Each row is followed by its group and then its class within the group.
 .05 -.04  .10  .03  .06  .02  .14  .00 -.07 -.01  .14  .03  .04 -.20 -.03 -.10 -.03  .09 -.01  .04  .03  .02 -.08 -.24 -.10 -.02  .10 -.05 -.01  .03  .04 -.23 -.59 -.03 -.02  .19  .02  .03 -.02  .08  .00 -.04  .01 -.02  .03 -.03  .02 -.07
A.<71>
-.13  .03  .04  .03 -.11 -.01 -.06 -.10  .00  .05 -.06 -.27 -.01  .11  .09 -.06 -.04  .16  .08  .02 -.05  .03  .03  .39  .01  .04  .14 -.04  .00  .01  .09 -.04  .09 -.02  .07 -.05  .02  .01 -.02  .12  .03  .06  .01  .11 -.10  .08  .01 -.10
K.<88>
 .07  .27 -.07  .01 -.05 -.07 -.41 -.15 -.60 -.12  .00  .04 -.48  .60 -.05 -.04 -.29  .19  .43 -.13 -.07  .10  .17  .37  .06  .00  .60  .02 -.13  .03  .13 -.25  .60 -.03 -.20 -.04  .00  .12 -.13 -.05 -.23  .10  .08 -.41  .20 -.01  .05  .08
K.<88>
 .07 -.02  .20  .04  .09 -.07  .22  .14  .13  .04  .00  .02  .06 -.04 -.04 -.05  .01  .00 -.02  .02  .01  .11  .06 -.13 -.09 -.01 -.03 -.03 -.07  .01  .05  .02 -.43 -.04  .03  .03  .10  .03  .01  .12 -.01 -.02  .00 -.06 -.03 -.08  .01 -.09
A.<78>
-.12  .03  .12  .02  .01 -.06  .02 -.08  .02  .03 -.01  .03  .06 -.04  .27  .02 -.03 -.01  .04 -.03 -.06  .08  .00  .29 -.03  .01  .03 -.03 -.03  .06  .11  .06 -.16  .04  .02  .05  .01  .00 -.04  .05  .02  .05 -.06  .01  .02  .04 -.01 -.12
K.<88>
 .11  .04  .02 -.05  .05 -.01  .14 -.13 -.23  .05  .02  .08 -.04 -.12  .02  .01 -.10  .06  .11  .02 -.16  .13 -.05  .32 -.07  .03  .20  .00  .07  .08  .05 -.10 -.19  .01  .06  .03 -.02  .07  .00  .24 -.06  .08  .09  .05  .05 -.05  .04 -.11
K.<83>
-.02 -.03  .03 -.04  .04 -.01  .10  .01 -.09  .00  .01  .08  .01 -.17 -.03 -.02 -.01  .08  .09 -.06  .03  .07  .02 -.09 -.04  .02  .03 -.01 -.04  .03  .07 -.13 -.33  .07 -.02  .18  .15 -.03  .01  .13  .04 -.01 -.02  .03  .00  .09  .00 -.09
H.<94>
-.16 -.03  .11  .04 -.06  .02 -.12  .01  .04 -.03  .00  .10  .02 -.03  .04  .00  .06  .04 -.08  .03  .06  .07  .08 -.02  .02 -.06  .02 -.03 -.06  .05 -.01 -.06 -.15  .01 -.03  .14  .00  .00  .01 -.03  .02 -.05  .02  .02  .06  .12 -.02 -.11
A.<71>
-.08  .00  .10  .09  .02 -.04 -.01 -.05 -.15  .08  .01  .07 -.04 -.04 -.02  .03 -.13  .13  .03 -.07 -.02  .09  .02  .16 -.05  .03  .21 -.07 -.05  .11  .14 -.12 -.16  .01  .00  .15  .01  .02 -.06  .14 -.01  .03  .01  .03  .04  .24 -.02 -.12
K.<89>
 .08 -.02  .04  .01  .05 -.08  .16  .03  .04  .01  .06 -.01  .01  .00 -.07 -.05 -.01  .11 -.02  .00  .08  .01  .06 -.08 -.11 -.06  .10 -.06 -.05  .08  .08 -.04 -.55  .00  .04  .12  .08  .00 -.04  .14 -.02 -.05 -.03 -.04 -.02 -.05  .02 -.10
A.<85>
-.18 -.02  .16  .00 -.02 -.03  .04  .03  .01  .02 -.03  .04  .02 -.17  .02  .01 -.03  .05 -.01 -.06 -.01  .08 -.01 -.04 -.01  .00  .06 -.04 -.06  .06  .01 -.15 -.38  .00  .02  .24  .04  .01 -.04  .11  .05 -.02  .00  .00  .04  .12  .00 -.09
H.<94>
 .00 -.04  .09  .04  .03 -.14  .14  .06  .17 -.03  .06 -.01  .03  .01 -.05 -.03  .07  .09 -.02 -.04  .13  .01  .12 -.14 -.05 -.04  .00 -.04 -.08  .00  .15 -.06 -.42 -.02 -.01  .05  .04  .02  .00  .17 -.01 -.07  .01 -.03 -.05 -.05  .00 -.14
A.<78>
 .08 -.05  .11  .05  .09  .02  .29  .03  .31  .08  .04 -.01  .13 -.22  .00 -.35 -.01  .10 -.08  .03 -.01  .03  .04  .03 -.04 -.01 -.05 -.04 -.01  .09  .05  .05 -.59 -.01  .05  .03  .01 -.05 -.06  .26  .06 -.07 -.01  .00 -.07 -.03 -.02 -.17
A.<78>
-.21 -.04  .06  .01 -.05  .01 -.15 -.11 -.03  .07 -.03  .04  .02  .00  .06  .03 -.05  .03 -.05  .10 -.08  .04  .10  .26 -.01 -.01  .01  .02  .03  .02  .01 -.03  .13  .00  .02  .06  .00 -.03  .02 -.02  .05  .02  .01  .03  .08  .14  .02 -.01
K.<83>
-.03  .03  .10  .02  .01 -.08  .10 -.08  .05 -.03 -.02  .06  .00  .05  .01 -.01 -.09  .07  .06 -.01 -.01  .08  .07  .41 -.04  .01  .03  .08  .03  .05  .12 -.03 -.13 -.01  .04 -.05  .02  .03 -.05  .23  .03  .04  .00  .05  .01  .02 -.07 -.12
K.<88>
